Below is a small trained network, with its code and all its weights. Each question gives an input and a target symbol and asks what happens when units are switched off, that is, made to give their printed mean instead of their output.

import numpy as np


def w(rows, s, z=0):
    codes = np.array(rows[::2]) - 128.0
    scale = np.full(codes.shape[1], s)
    scale[-1] = z or s
    return codes * scale


def f(y):
    return np.maximum(y, 0)


def softmax(a):
    e = np.exp(a - a.max(-1, keepdims=True))
    return e / e.sum(-1, keepdims=True)


def log_softmax(a):
    a = a - a.max(-1, keepdims=True)
    return a - np.log(np.exp(a).sum(-1, keepdims=True))


def net(x, mask):
    ids = ['βδηθλμσψ'.index(c) for c in x.split()]
    T = len(ids)
    res = E[ids] + P[:T]
    u = 0
    for l in range(2):
        q, k, v = (res @ M[l].T for M in (Q, K, V))
        z = softmax(np.where(np.tri(T) > 0, q @ k.T / 4**0.5, -1e9)) @ v
        res = res + np.where(mask[u], z, O[l][:, -1]) @ O[l][:, :-1]
        u += 1
        y = f(res @ A[l][:, :-1].T + A[l][:, -1])
        res = res + np.where(mask[u : u + 16], y, B[l][:, -1]) @ B[l][:, :-1]
        u += 16
    return log_softmax(res[-1] @ U[:, :-1].T + U[:, -1])


Q, K, V, O, A, B = {}, {}, {}, {}, {}, {}
E = w([
[144,2,131,115],'β',
[145,156,24,191],'δ',
[116,167,131,182],'η',
[177,151,184,161],'θ',
[102,109,129,178],'λ',
[83,125,176,28],'μ',
[107,120,65,76],'σ',
[237,139,128,114],'ψ',
],0.0058)
P = w([
[84,203,136,251],'0',
[160,48,148,168],'1',
[139,121,160,169],'2',
[115,135,89,104],'3',
[163,99,124,74],'4',
[177,100,139,62],'5',
],0.0024)
Q[0] = w([
[252,169,92,170],'L0H1',
[82,153,78,148],'L0H1',
[172,154,91,165],'L0H1',
[190,108,193,80],'L0H1',
],0.014)
K[0] = w([
[3,136,186,31],'L0H1',
[171,65,173,130],'L0H1',
[89,118,184,70],'L0H1',
[21,200,25,151],'L0H1',
],0.011)
V[0] = w([
[201,148,88,138],'L0H1',
[94,169,254,124],'L0H1',
[237,33,67,65],'L0H1',
[253,152,243,88],'L0H1',
],0.0059)
O[0] = w([
[172,130,77,132,252],'L0H1',
[151,135,238,119,32],'L0H1',
[112,3,48,158,135],'L0H1',
[235,26,195,145,143],'L0H1',
],0.0066,0.00046)
A[0] = w([
[69,234,116,105,92],'L0N1',
[156,97,114,128,93],'L0N2',
[160,148,74,175,59],'L0N3',
[189,169,86,168,89],'L0N4',
[99,133,47,166,55],'L0N5',
[165,162,74,197,30],'L0N6',
[96,70,88,212,101],'L0N7',
[100,51,171,254,189],'L0N8',
[74,79,174,27,187],'L0N9',
[217,205,86,154,78],'L0N10',
[236,202,65,188,86],'L0N11',
[51,55,125,210,204],'L0N12',
[117,95,129,82,157],'L0N13',
[153,218,208,93,151],'L0N14',
[156,95,190,118,237],'L0N15',
[67,151,140,247,249],'L0N16',
],0.0056,0.0015)
B[0] = w([
[32,197,88,127,168],'L0N1',
[136,129,161,141,151],'L0N2',
[88,77,153,140,155],'L0N3',
[80,86,173,156,178],'L0N4',
[74,69,72,176,163],'L0N5',
[62,51,164,129,156],'L0N6',
[112,53,120,148,178],'L0N7',
[222,90,111,222,228],'L0N8',
[41,188,189,212,194],'L0N9',
[38,87,181,182,192],'L0N10',
[50,60,206,195,225],'L0N11',
[180,78,53,191,215],'L0N12',
[84,141,151,167,168],'L0N13',
[70,186,202,173,189],'L0N14',
[92,132,149,229,241],'L0N15',
[174,209,13,183,251],'L0N16',
],0.011,0.0017)
Q[1] = w([
[152,120,60,91],'L1H1',
[185,142,131,105],'L1H1',
[91,136,141,177],'L1H1',
[150,77,137,2],'L1H1',
],0.0088)
K[1] = w([
[133,130,204,84],'L1H1',
[83,86,135,107],'L1H1',
[125,173,90,151],'L1H1',
[193,2,180,103],'L1H1',
],0.007)
V[1] = w([
[3,107,168,167],'L1H1',
[128,176,92,113],'L1H1',
[149,162,243,154],'L1H1',
[101,255,110,116],'L1H1',
],0.0088)
O[1] = w([
[108,94,101,2,254],'L1H1',
[185,155,141,138,114],'L1H1',
[117,22,190,133,142],'L1H1',
[251,139,171,111,139],'L1H1',
],0.0089,0.0066)
A[1] = w([
[129,129,127,118,102],'L1N1',
[152,207,129,133,254],'L1N2',
[1,242,229,108,122],'L1N3',
[151,130,225,167,125],'L1N4',
[88,48,139,52,76],'L1N5',
[134,124,145,196,141],'L1N6',
[109,153,69,48,248],'L1N7',
[156,173,105,138,49],'L1N8',
[162,157,78,122,51],'L1N9',
[174,80,124,212,149],'L1N10',
[103,139,129,32,116],'L1N11',
[131,179,68,148,17],'L1N12',
[130,127,150,212,155],'L1N13',
[36,171,110,177,165],'L1N14',
[185,141,153,40,187],'L1N15',
[101,141,100,163,246],'L1N16',
],0.0067,0.0023)
B[1] = w([
[133,126,134,126,129],'L1N1',
[186,197,137,116,198],'L1N2',
[247,55,75,130,197],'L1N3',
[132,152,201,187,189],'L1N4',
[81,50,164,149,251],'L1N5',
[109,159,133,170,189],'L1N6',
[49,208,152,90,226],'L1N7',
[131,129,73,113,149],'L1N8',
[95,155,77,136,155],'L1N9',
[128,129,144,217,240],'L1N10',
[73,93,175,108,182],'L1N11',
[108,87,65,125,166],'L1N12',
[111,166,135,185,207],'L1N13',
[181,70,75,110,254],'L1N14',
[197,123,159,64,205],'L1N15',
[134,180,78,147,238],'L1N16',
],0.016,0.0038)
U = w([
[194,161,28,135,156],'β',
[53,179,113,4,169],'δ',
[242,58,157,29,9],'η',
[77,87,143,187,67],'θ',
[178,206,205,138,192],'λ',
[99,88,225,122,117],'μ',
[185,227,119,123,215],'σ',
[97,70,37,147,105],'ψ',
],0.0031,0.0013)

Each question gives the input, a string of symbols that net reads in full, and the target symbol t.
The units are the heads (4 rows each of Q, K, V and O) and the neurons (one row each of A and B). Each row of codes is followed by its name. A weight is (code - 128) times the scale printed after its matrix; where a second scale follows, it is the last column's (O, A, B and U).
mask holds one flag per unit, layer by layer, with each layer's heads first. A switched-off unit (its flag False) gives its mean, the last column of its rows in O or B, instead of its output. The means were averaged over made-up inputs and are rounded, as every weight is.
A unit's drop is (log p(t) with every unit on - log p(t) with that unit switched off) / (log p(t) with every unit on - log p(t) with every unit switched off).
most important unit: the unit with the biggest drop
k most important neurons: the k neurons with the biggest drops, biggest first
k most important neurons of layer l: the k neurons of layer l with the biggest drops, biggest first
drop when u is switched off: that unit's drop, to one decimal
input η μ μ η θ, target η: 2 most important neurons => L1N15; L0N1
input λ δ η, target σ: 2 most important neurons of layer 0 => L0N16; L0N1
input η μ η θ θ η, target η: 2 most important neurons of layer 0 => L0N14; L0N1
input λ ψ μ, target λ: 2 most important neurons => L0N16; L0N9
input β η μ, target β: 2 most important neurons => L1N3; L0N16
input δ ψ λ σ η, target δ: 2 most important neurons => L1N7; L0N1
input θ ψ ψ ψ ψ, target θ: most important neuron => L1N5
input η θ ψ, target η: 2 most important neurons => L0N1; L1N15
input η ψ θ, target λ: 3 most important neurons => L0N16; L1N4; L0N15
input η ψ θ ψ, target η: 3 most important neurons of layer 0 => L0N1; L0N14; L0N16
input λ η ψ, target λ: 2 most important neurons => L0N16; L1N4
input δ θ δ, target δ: 2 most important neurons => L1N7; L0N1
input δ ψ δ η λ, target δ: 2 most important neurons => L1N7; L0N11
input σ λ θ, target σ: 2 most important neurons of layer 1 => L1N2; L1N5
input μ β ψ, target μ: most important unit => L1H1
input λ η μ ψ, target λ: 4 most important neurons of layer 0 => L0N16; L0N11; L0N10; L0N15
input θ δ ψ, target μ: 3 most important neurons of layer 0 => L0N14; L0N11; L0N16
input η β ψ μ, target η: 2 most important neurons of layer 1 => L1N15; L1N3
input δ θ δ θ σ, target δ: drop when L0N10 is switched off => 0.1
input η μ δ ψ η, target η: drop when L1N16 is switched off => 0.1
input θ ψ ψ β β, target θ: drop when L0N8 is switched off => 0.1
input δ β ψ ψ, target δ: drop when L1H1 is switched off => 0.7
